Here is a tiny trained network, its code and every weight. The questions are about switching its units off for an input and a target symbol, where a switched-off unit gives its printed mean instead of its output.

import numpy as np


def w(rows, s, z=0):
    codes = np.array(rows[::2]) - 128.0
    scale = np.full(codes.shape[1], s)
    scale[-1] = z or s
    return codes * scale


def norm(h):
    return h / np.sqrt((h * h).mean(-1, keepdims=True) + 1e-5)


def f(y):
    return np.maximum(y, 0)


def softmax(a):
    e = np.exp(a - a.max(-1, keepdims=True))
    return e / e.sum(-1, keepdims=True)


def log_softmax(a):
    a = a - a.max(-1, keepdims=True)
    return a - np.log(np.exp(a).sum(-1, keepdims=True))


def net(x, mask):
    ids = ['ΔΘΞΠΣΦΨΩαγη'.index(c) for c in x.split()]
    T = len(ids)
    res = E[ids] + P[:T]
    u = 0
    for l in range(2):
        q, k, v = (norm(res) @ M[l].T for M in (Q, K, V))
        z = softmax(np.where(np.tri(T) > 0, q @ k.T / 4**0.5, -1e9)) @ v
        res = res + np.where(mask[u], z, O[l][:, -1]) @ O[l][:, :-1]
        u += 1
        y = f(norm(res) @ A[l][:, :-1].T + A[l][:, -1])
        res = res + np.where(mask[u : u + 4], y, B[l][:, -1]) @ B[l][:, :-1]
        u += 4
    return log_softmax(norm(res)[-1] @ U[:, :-1].T + U[:, -1])


Q, K, V, O, A, B = {}, {}, {}, {}, {}, {}
E = w([
[90,146,159,85,173,37,124],'Δ',
[106,189,131,147,164,58,124],'Θ',
[73,166,97,180,137,145,113],'Ξ',
[108,170,83,77,160,12,162],'Π',
[155,64,97,38,130,224,41],'Σ',
[156,137,103,66,120,157,99],'Φ',
[163,216,56,70,156,71,141],'Ψ',
[121,204,11,144,73,118,139],'Ω',
[146,27,141,108,122,126,186],'α',
[242,122,139,151,156,135,178],'γ',
[100,191,21,165,9,193,214],'η',
],0.014)
P = w([
[86,140,58,158,214,175,160],'0',
[102,140,2,105,229,43,18],'1',
[171,61,149,41,246,110,179],'2',
[70,174,108,145,154,179,155],'3',
[96,161,21,44,154,50,36],'4',
[167,97,183,41,184,98,170],'5',
[80,191,132,146,116,165,158],'6',
[104,180,43,26,113,47,41],'7',
[158,120,209,41,122,75,171],'8',
[87,217,156,140,67,156,157],'9',
[123,186,67,27,90,61,52],'10',
],0.0074)
Q[0] = w([
[109,184,59,69,169,8,110],'L0H1',
[105,131,83,90,100,89,129],'L0H1',
[133,200,183,149,120,150,160],'L0H1',
[78,133,170,185,183,186,172],'L0H1',
],0.014)
K[0] = w([
[160,189,230,98,31,76,227],'L0H1',
[104,156,179,117,15,120,172],'L0H1',
[85,189,75,151,176,75,83],'L0H1',
[8,87,101,168,254,198,118],'L0H1',
],0.0078)
V[0] = w([
[41,144,105,126,123,208,99],'L0H1',
[247,153,151,208,129,127,67],'L0H1',
[80,86,215,94,133,1,69],'L0H1',
[176,234,87,66,98,17,78],'L0H1',
],0.0048)
O[0] = w([
[71,37,94,21,38,213,157,92],'L0H1',
[82,201,215,145,253,142,8,2],'L0H1',
[78,49,121,209,143,87,118,142],'L0H1',
[71,82,63,22,223,195,169,213],'L0H1',
],0.0062,0.0034)
A[0] = w([
[103,154,150,123,119,210,212,91],'L0N1',
[212,45,131,58,175,5,128,58],'L0N2',
[39,175,64,72,128,129,104,62],'L0N3',
[92,184,10,242,85,253,74,1],'L0N4',
],0.0071,0.0016)
B[0] = w([
[144,132,190,250,134,145,111,165],'L0N1',
[125,177,156,95,88,121,35,254],'L0N2',
[132,108,89,71,191,141,112,215],'L0N3',
[135,149,207,73,113,72,107,172],'L0N4',
],0.011,0.0077)
Q[1] = w([
[67,157,196,178,89,151,137],'L1H1',
[249,118,73,108,141,86,192],'L1H1',
[61,105,69,121,107,137,151],'L1H1',
[106,184,108,131,148,57,153],'L1H1',
],0.012)
K[1] = w([
[74,204,202,215,50,82,172],'L1H1',
[250,98,94,64,158,1,155],'L1H1',
[8,91,35,140,104,150,172],'L1H1',
[104,206,142,135,176,71,145],'L1H1',
],0.0076)
V[1] = w([
[221,122,77,93,243,127,39],'L1H1',
[123,67,82,134,248,153,108],'L1H1',
[123,76,246,182,150,202,135],'L1H1',
[2,173,40,127,133,216,126],'L1H1',
],0.0053)
O[1] = w([
[14,178,94,202,93,157,153,253],'L1H1',
[135,111,178,92,120,143,178,146],'L1H1',
[173,70,139,98,247,142,32,15],'L1H1',
[129,153,129,197,132,1,54,129],'L1H1',
],0.0076,0.0052)
A[1] = w([
[137,117,149,40,14,131,109,84],'L1N1',
[123,97,153,136,47,81,1,121],'L1N2',
[93,19,78,169,111,158,55,254],'L1N3',
[105,182,51,149,148,78,173,142],'L1N4',
],0.0077,0.0026)
B[1] = w([
[35,62,166,186,140,134,125,254],'L1N1',
[175,193,57,222,154,63,140,218],'L1N2',
[245,121,62,92,117,61,93,169],'L1N3',
[206,44,175,136,158,160,81,247],'L1N4',
],0.011,0.0067)
U = w([
[228,84,166,94,121,127,126,175],'Δ',
[153,171,117,178,153,186,189,245],'Θ',
[77,64,181,55,157,90,145,2],'Ξ',
[85,87,109,192,221,155,143,142],'Π',
[146,156,27,133,182,183,159,165],'Σ',
[119,90,97,113,122,193,14,39],'Φ',
[80,150,106,92,163,247,113,174],'Ψ',
[117,143,69,44,139,122,195,126],'Ω',
[180,201,104,194,58,79,130,101],'α',
[168,215,183,156,162,183,40,122],'γ',
[65,200,114,90,26,186,111,100],'η',
],0.012,0.0052)

Each question gives the input, a string of symbols that net reads in full, and the target symbol t.
The units are the heads (4 rows each of Q, K, V and O) and the neurons (one row each of A and B). Each row of codes is followed by its name. A weight is (code - 128) times the scale printed after its matrix; where a second scale follows, it is the last column's (O, A, B and U).
mask holds one flag per unit, layer by layer, with each layer's heads first. A switched-off unit (its flag False) gives its mean, the last column of its rows in O or B, instead of its output. The means were averaged over made-up inputs and are rounded, as every weight is.
A unit's drop is (log p(t) with every unit on - log p(t) with that unit switched off) / (log p(t) with every unit on - log p(t) with every unit switched off).
The circuit of an input: a set's keep is (log p(t) with only the set's units on - log p(t) with every unit switched off) / (log p(t) with every unit on - log p(t) with every unit switched off). Starting from all 10 units, units are removed one at a time, each time the one whose removal leaves the highest keep (on an exact tie, the one counted first), for as long as the keep stays at least 0.8.
units of the circuit, in order: the units of the circuit, biggest drop first
unit that matters most: the unit with the biggest drop
top k neurons: the k neurons with the biggest drops, biggest first
input Θ Ψ Θ γ Ξ, target γ: units of the circuit, in order -> (L0H1)
input α Ω Δ Φ Φ α Ω, target η: units of the circuit, in order -> (L0N4 L1N2 L0H1 L0N2)
input α Θ α α Ω α η Θ, target η: units of the circuit, in order -> (L1H1 L0H1 L1N3)
input Δ Ξ α Ψ Θ α α, target Δ: top 2 neurons -> (L0N1 L1N3)
input α Π Σ Φ Δ Φ Ω, target η: units of the circuit, in order -> (L0N4 L0H1)
input Ξ α α Σ Ω Π Φ, target Ψ: units of the circuit, in order -> (L1N2 L0N2)
input Ψ α Σ Θ γ α Ξ Θ Φ α Σ, target α: top 3 neurons -> (L1N2 L1N3 L1N4)
input Φ α Θ Ξ α Ξ Θ α Δ, target α: units of the circuit, in order -> (L0N2 L1N2)
input α η Θ, target γ: top 3 neurons -> (L0N2 L1N1 L1N4)
input α α α α, target Δ: units of the circuit, in order -> (L1H1 L0N3)
input Π Θ Δ Δ α Θ η Ψ, target η: units of the circuit, in order -> (L1H1 L1N2)
input α γ Δ Σ Π Φ, target η: top 3 neurons -> (L1N4 L0N2 L0N1)
input Θ η Ξ α Φ η Π Θ, target η: units of the circuit, in order -> (L0H1 L1N3)
input Ψ γ α γ α α Ω Ψ Ξ Φ, target Ψ: units of the circuit, in order -> (L0N2 L0H1)
input Δ Φ Δ Φ Σ Π Θ α, target α: units of the circuit, in order -> (L0N2 L1N2)
input α α η Σ Ω Ω, target Σ: unit that matters most -> L0N2
input Ξ Ω α γ α, target γ: top 2 neurons -> (L0N2 L0N1)
input Ξ Ξ Θ Ξ γ α, target Π: units of the circuit, in order -> (L1N1 L0N2 L1N2)
input α α α Θ, target Π: top 3 neurons -> (L0N2 L0N3 L1N4)
input Σ Σ Ω α α Σ Ξ Ω, target Ω: units of the circuit, in order -> (L0N2 L0N3 L0N4)
input Ω Π γ γ Ψ, target γ: units of the circuit, in order -> (L0H1)
input Θ α Δ Π γ Ξ Ψ Δ α Π α, target α: top 2 neurons -> (L1N2 L0N2)
input Θ Θ Δ Ω Θ Δ Π Θ α Δ, target Ξ: top 4 neurons -> (L1N2 L1N4 L1N1 L0N2)
input Θ Ω Φ Θ γ Θ Θ α η, target Θ: top 4 neurons -> (L0N2 L0N1 L1N3 L0N3)
input Ξ α Σ Σ Δ Θ Ψ, target Σ: top 4 neurons -> (L1N1 L0N2 L1N4 L0N4)
input α Σ α Θ Φ Ψ α Φ, target α: top 2 neurons -> (L1N2 L0N3)
input Ξ α Δ η, target α: unit that matters most -> L0N1
input Δ Ψ Φ Ξ Π Θ Θ Δ γ Θ Ψ, target γ: top 2 neurons -> (L1N4 L1N2)
